Each row has a name. After each piece below comes the name of the row it's from, unless a question asks for something else. Each question is about the rows just above it. Places in a row count from 1.

gen: [-14  23  56   0  22 -45 -18   4  21]
Zugip: [  5 -22 -10 -48  17 -34 -19  57  30]
Mupa: [ 13   4  10 -11 -19  21   7 -26 -26]
nirof: [-22 -10 -34 -10  17 -48 -12  24  11]
Places of [24] in row nirof: | 8
Number of entries in [ 13   4  10 -11 -19  21   7 -26 -26]: | 9
The next 2 entries after [-22 -10 -34 -10  17 -48]: | [-12  24]
Row and place of [7] in the named rows: | Mupa, 7
Where in the named rows is [57]? | Zugip, 8
Where in the named rows is [5]? | Zugip, 1

gobeb: [ 17   1   2  19   5 -17  12  -8   2  -2  15   5 -12  -6 -14  11]
Fur: [ -8  12   2   6   2  17   5  19  11   0 -12   0  20  -5  -8  -4]
Nes: [ -8  12   2   6   2  17   5  19 -17   2   2   3   5   0   2 -12]
fuz: [ 28  11  43   3 -22 -15   2 -21 -16  -6 -18   2  -3  41  -2 -31]
Reta: [-11   4  16   1 -30 -36  40  14  33   1 -17  -5 -11  -6  -2 -18]
rimep: [ -1  -8 -12  -7  22  17   1  13   3   1   8 -15  -3  23   5   3]
The next 2 entries after [ -8  12   2   6   2  17   5  19 -17]: | [2 2]
Give the next 2 entries after [ 19   5 -17  12  -8   2  -2  15   5 -12  -6]. | [-14  11]
Row and place of [-14] in the named rows: | gobeb, 15
What are the next 2 entries after [16  1]? | [-30 -36]
[-7] is at row and place | rimep, 4
Where in the named rows is [-16]? | fuz, 9

Kivak: [ 45  23   6 -15  15  24  -2  19   0  -7 -40  28  -3   8  32   5   9  12
   1 -20  15 -51  23  -1  11  21  -7   6  -4  25]
lik: [ 45  23   6  26  15  24  -2  19   0  -7 -40  28  -3   8  32   5   9  12
 -26 -20  15 -51  23  -1  11  21  -7   6  -4  27]
Vuraz: [ -8 -31 -25  20  17  12 -24   9 -18   1  52 -45   6   2 -39 -11 -13  14
  22  24   5  17   9 -23  19  11  -7 -14  -8 -22]
Nipe: [ -8 -31 -25  20  17  12 -24   9 -18   1  52 -45   6  11 -39 -11 -13  14
  22  24   5  17   9 -23  19  11  -7 -14 -25 -21]
gigo: [ 45  23   6  26  15  24  -2  19   0  -7 -40  28  -3   8  32   5   9  12
  -1   6 -23 -15 -14  29   3 -12  16   5  -3 -16]
Which row holds [ -8 -31 -25  20  17  12 -24   9 -18   1  52 -45   6  11 -39 -11 -13  14
  22  24   5  17   9 -23  19  11  -7 -14 -25 -21]? | Nipe
The next 2 entries after [  6   2 -39 -11 -13]: | [14 22]
Where in the named rows is [-16]? | gigo, 30
Every place of [-25] in Nipe: | 3 29

reke: [-47 -42  42  43]
Bunoz: [ 42  48 -43 -36]
Nafo: [-45  42  45  42]
[-47 -42  42  43] is in which row? | reke
Number of entries in [-47 -42  42]: | 3
Places of [42] in row Nafo: | 2 4
[-36] is at row and place | Bunoz, 4

tivet: [-16 -11 -11 -15  12 -13 -11  -5  -1   2  27   1  -2  -6   0 -16  -7   1
 -24   1 -21 -11  10  -4  16   3   3 -13   2   5  -6]
rebo: [ 13  -1   4   4 -10  19  -2   2   0  23 -17  14  -5   2   0  -2  -2   7
  23   0   4   0  -7   0  -5  -2   3  -3  -3  18  14]
soz: [ 1 -2 -1  0  2  3  3  1 -1  5 -3  5  2  1  1 -4  0  3  6  1  5 -2  3  5
  0 -1 -1  0 -1  7 -1]
fure: [ 10   1   3   5  -7  18   0   3   0  13 -14  10  -3   2   2  -2   0   7
  18   2   4   0  -6   1  -4   0   1  -1  -1  14  11]
toki: [  1   8   3   2   1  -4   7   0   2 -13  -9  -3 -12  19  -1  14   7   3
  12  46  12   7   0   2  -9  -5  -1  14  -1 -14   0]
Zapu: [ 12   4   4   6  -7  13   2   2   1   9 -15   6  -2   2   1   2   0   5
  14   1   6   3  -5   1  -7  -2   0   4  -1   6  10]
puput: [-12  -6  -5  -6   6 -14  -3  -3  -1  -6  17  -6   2  -3   0  -3  -1  -6
 -18   0  -7  -5   5  -2  10   4   0  -5   2  -5 -11]
merim: [ 44  12  18  19 -31  47   3   7   3  30 -53  19 -12   7  -1  12   3  12
  46  -3  14  12 -20  -2 -29  -7   4   8  -7  14  38]
denek: [ 17   5   6  10  -7  17  -4   5  -1  15 -23  10   0   4   2   1   3   5
  24   3  13   4  -8   5 -11   0  -2   6  -2  11  10]
How many entries does [  1   8   3   2   1  -4   7   0   2 -13  -9  -3] have? | 12
The next 2 entries after [ 19 -12   7  -1  12   3  12  46  -3  14]: | [ 12 -20]
The row with [-16 -11 -11 -15  12 -13 -11  -5  -1   2  27   1  -2  -6   0 -16  -7   1
 -24   1 -21 -11  10  -4  16   3   3 -13   2   5  -6] is | tivet
How many entries does [-12  -6  -5  -6   6 -14  -3  -3  -1  -6  17  -6   2  -3   0  -3  -1  -6
 -18   0  -7  -5   5  -2  10   4   0  -5   2  -5 -11] have? | 31

zav: [ 25 -32 -18   6 -15 -16   5  -9 -21 -44  -3  -9 -31   1 -11  -3   8  -3
 -36  -2 -10 -12   0  -9  -3  -3  19   4 -14   0  45   2 -14 -14   3  -2
 -42   3  17 -19  -2  17 -16  34  15  -4]
Fas: [  7 -23  -3  -1 -10   4  -6 -15  -5 -21  -3   0 -10   7 -14 -13   1 -13
 -22   1 -10   5 -33   4  10 -10   5  10  -7  13  17 -35  16   1   0   9
 -15 -36   1   1 -32  36 -27  40 -14 -23]
saz: [-13 -12 -11 -20  -5  -4   1   0 -13 -31   3   0   3   7  -6 -19  22  -7
  -2 -10  -2  -4 -46 -16   6  -9  31  16 -11  22  -3 -18   4  -5  18  -1
 -44  10  -2   0 -16  30 -27  36   1 -17]
Kubif: [ 33 -29  19   6   9  17  23   4 -15 -28   1  -6 -23 -10  40 -10   6 -12
   3  13   1  11 -26  -7   0 -39  10  11 -28  -3  14 -28 -18  10 -13  24
 -21  35   3   6  -9   0  -6  41 -20  -8]
Zeliv: [ 16  -8  -6  -9 -19   1  -5   7 -26 -20  -6  11 -25   4  28  13   1   3
 -20  16  -3   9 -19 -25  31  -3 -38  -7   0   3   1 -38  12   9 -18 -14
 -14   0   2 -20 -34  19 -11  37 -38 -15]
dov: [ 25 -32 -18   6 -15 -16   5  -9 -21 -44  -3  -9 -31   1 -11  -3   8  -3
 -36  -2 -10 -12   0  -9  -3  -3  19   4 -14   0   1 -38  12   9 -18 -14
 -14   0   2 -20 -34  19 -11  37 -10 -15]
Every place of [-38] in Zeliv: | 27 32 45
The next 2 entries after [-13  24 -21  35   3   6]: | [-9  0]

